Below is a small trained network, with its code and all its weights. Each question gives an input and a class and asks what happens when units are switched off, that is, made to give their printed mean instead of their output.

import numpy as np


def w(rows, s, z=0):
    codes = np.array(rows[::2]) - 128.0
    scale = np.full(codes.shape[1], s)
    scale[-1] = z or s
    return codes * scale


def norm(h):
    return h / np.sqrt((h * h).mean(-1, keepdims=True) + 1e-5)


def f(y):
    return np.maximum(y, 0)


def log_softmax(a):
    a = a - a.max(-1, keepdims=True)
    return a - np.log(np.exp(a).sum(-1, keepdims=True))


def net(x, mask):
    res = np.array(x, float).reshape(1, 4) / 4 @ E
    u = 0
    for l in range(3):
        y = f(norm(res) @ A[l][:, :-1].T + A[l][:, -1])
        res = res + np.where(mask[u : u + 6], y, B[l][:, -1]) @ B[l][:, :-1]
        u += 6
    return log_softmax(norm(res)[-1] @ U[:, :-1].T + U[:, -1])


A, B = {}, {}
E = w([
[59,110,151,237,202,185,205,86],'x0',
[159,93,72,113,145,217,57,157],'x1',
[188,139,179,42,199,208,46,149],'x2',
[156,253,75,60,76,169,211,166],'x3',
],0.0046)
A[0] = w([
[124,103,161,174,120,42,122,161,146],'0.n1',
[200,94,54,198,153,133,61,175,158],'0.n2',
[137,60,201,62,218,143,20,145,182],'0.n3',
[180,58,161,71,149,54,79,149,66],'0.n4',
[122,117,133,93,74,61,143,143,19],'0.n5',
[2,127,164,185,144,96,68,79,3],'0.n6',
],0.0073,0.0025)
B[0] = w([
[2,97,128,146,210,154,164,82,183],'0.n1',
[55,186,165,189,30,168,96,99,191],'0.n2',
[171,210,87,189,76,98,57,36,255],'0.n3',
[151,214,81,168,79,187,184,77,197],'0.n4',
[130,183,72,131,138,252,114,136,168],'0.n5',
[94,45,172,7,173,141,137,135,181],'0.n6',
],0.0069,0.0074)
A[1] = w([
[94,88,190,193,158,2,107,189,102],'1.n1',
[126,110,190,136,136,87,167,163,110],'1.n2',
[173,216,137,49,112,184,212,197,115],'1.n3',
[180,170,93,88,134,72,39,191,254],'1.n4',
[124,195,88,189,199,82,132,86,189],'1.n5',
[138,140,159,123,144,145,5,72,173],'1.n6',
],0.0077,0.0015)
B[1] = w([
[94,91,193,61,204,177,86,119,149],'1.n1',
[223,69,153,170,176,130,187,49,145],'1.n2',
[89,98,48,88,149,85,122,251,254],'1.n3',
[161,132,184,121,174,186,198,41,190],'1.n4',
[140,71,152,138,80,181,15,196,231],'1.n5',
[254,229,142,214,27,142,83,133,249],'1.n6',
],0.0072,0.0062)
A[2] = w([
[215,180,178,62,123,142,107,134,68],'2.n1',
[30,59,90,178,17,181,85,85,222],'2.n2',
[141,167,158,199,123,254,255,142,95],'2.n3',
[211,148,127,134,183,194,44,173,253],'2.n4',
[223,176,138,87,122,99,38,118,125],'2.n5',
[133,135,78,81,147,95,121,158,147],'2.n6',
],0.0059,0.0024)
B[2] = w([
[132,109,243,99,90,160,44,132,167],'2.n1',
[168,189,124,167,108,127,79,107,253],'2.n2',
[212,76,168,99,54,115,144,118,175],'2.n3',
[2,174,74,210,87,90,200,82,222],'2.n4',
[97,117,127,206,89,157,32,108,202],'2.n5',
[91,162,132,136,182,196,193,121,163],'2.n6',
],0.0094,0.0075)
U = w([
[87,147,52,62,128,128,171,228,174],'0',
[82,33,212,139,213,131,143,59,102],'1',
[155,177,144,216,41,164,66,93,213],'2',
[211,8,147,109,90,97,133,167,66],'3',
[228,106,122,89,205,86,79,143,2],'4',
],0.012,0.0038)

Each question gives the input, the list of numbers given to net, and the class t.
The units are the neurons (one row each of A and B). Each row of codes is followed by its name. A weight is (code - 128) times the scale printed after its matrix; where a second scale follows, it is the last column's (A, B and U).
mask holds one flag per neuron, layer by layer. A switched-off neuron (its flag False) gives its mean, the last column of its row in B, instead of its output. The means were averaged over made-up inputs and are rounded, as every weight is.
A unit's drop is (log p(t) with every unit on - log p(t) with that unit switched off) / (log p(t) with every unit on - log p(t) with every unit switched off).
The circuit of an input: a set's keep is (log p(t) with only the set's units on - log p(t) with every unit switched off) / (log p(t) with every unit on - log p(t) with every unit switched off). Starting from the 12 units with the biggest drops (on a tie, the unit counted first), units are removed one at a time, each time the one whose removal leaves the highest keep (on an exact tie, the one counted first), for as long as the keep stays at least 0.8.
circuit, biggest first: the units of the circuit, biggest drop first
unit that matters most: the unit with the biggest drop
k most important neurons: the k neurons with the biggest drops, biggest first
k most important neurons of layer l: the k neurons of layer l with the biggest drops, biggest first
drop when u is switched off: that unit's drop, to one decimal
input [-2,1,-7,-6], class 1: unit that matters most : 0.n3
input [1,1,3,7], class 0: circuit, biggest first : (0.n3, 1.n3)
input [3,-4,5,3], class 0: circuit, biggest first : (0.n3, 1.n3, 0.n2, 1.n6)
input [3,-5,5,6], class 0: circuit, biggest first : (0.n3, 1.n3)
input [-7,-6,-5,1], class 0: circuit, biggest first : (0.n3, 0.n5, 1.n6, 1.n3)
input [0,-1,2,3], class 0: 2 most important neurons : (0.n3, 1.n3)
input [-2,-7,-3,-2], class 1: 2 most important neurons : (0.n3, 1.n6)
input [4,5,1,4], class 0: 2 most important neurons of layer 0 : (0.n3, 0.n1)
input [7,-2,-3,3], class 3: 3 most important neurons of layer 2 : (2.n3, 2.n4, 2.n5)
input [5,-6,-2,5], class 3: 2 most important neurons of layer 1 : (1.n2, 1.n6)
input [6,-6,2,1], class 1: 2 most important neurons of layer 0 : (0.n3, 0.n4)
input [1,-2,-3,-8], class 1: drop when 0.n6 is switched off : 0.5
input [-5,-1,-3,4], class 0: drop when 0.n3 is switched off : 0.6
input [5,-7,-7,-1], class 1: drop when 2.n5 is switched off : 0.0
input [3,-5,8,7], class 0: drop when 1.n3 is switched off : 0.3
input [-7,-7,-8,6], class 0: most important neuron of layer 0 : (0.n3)
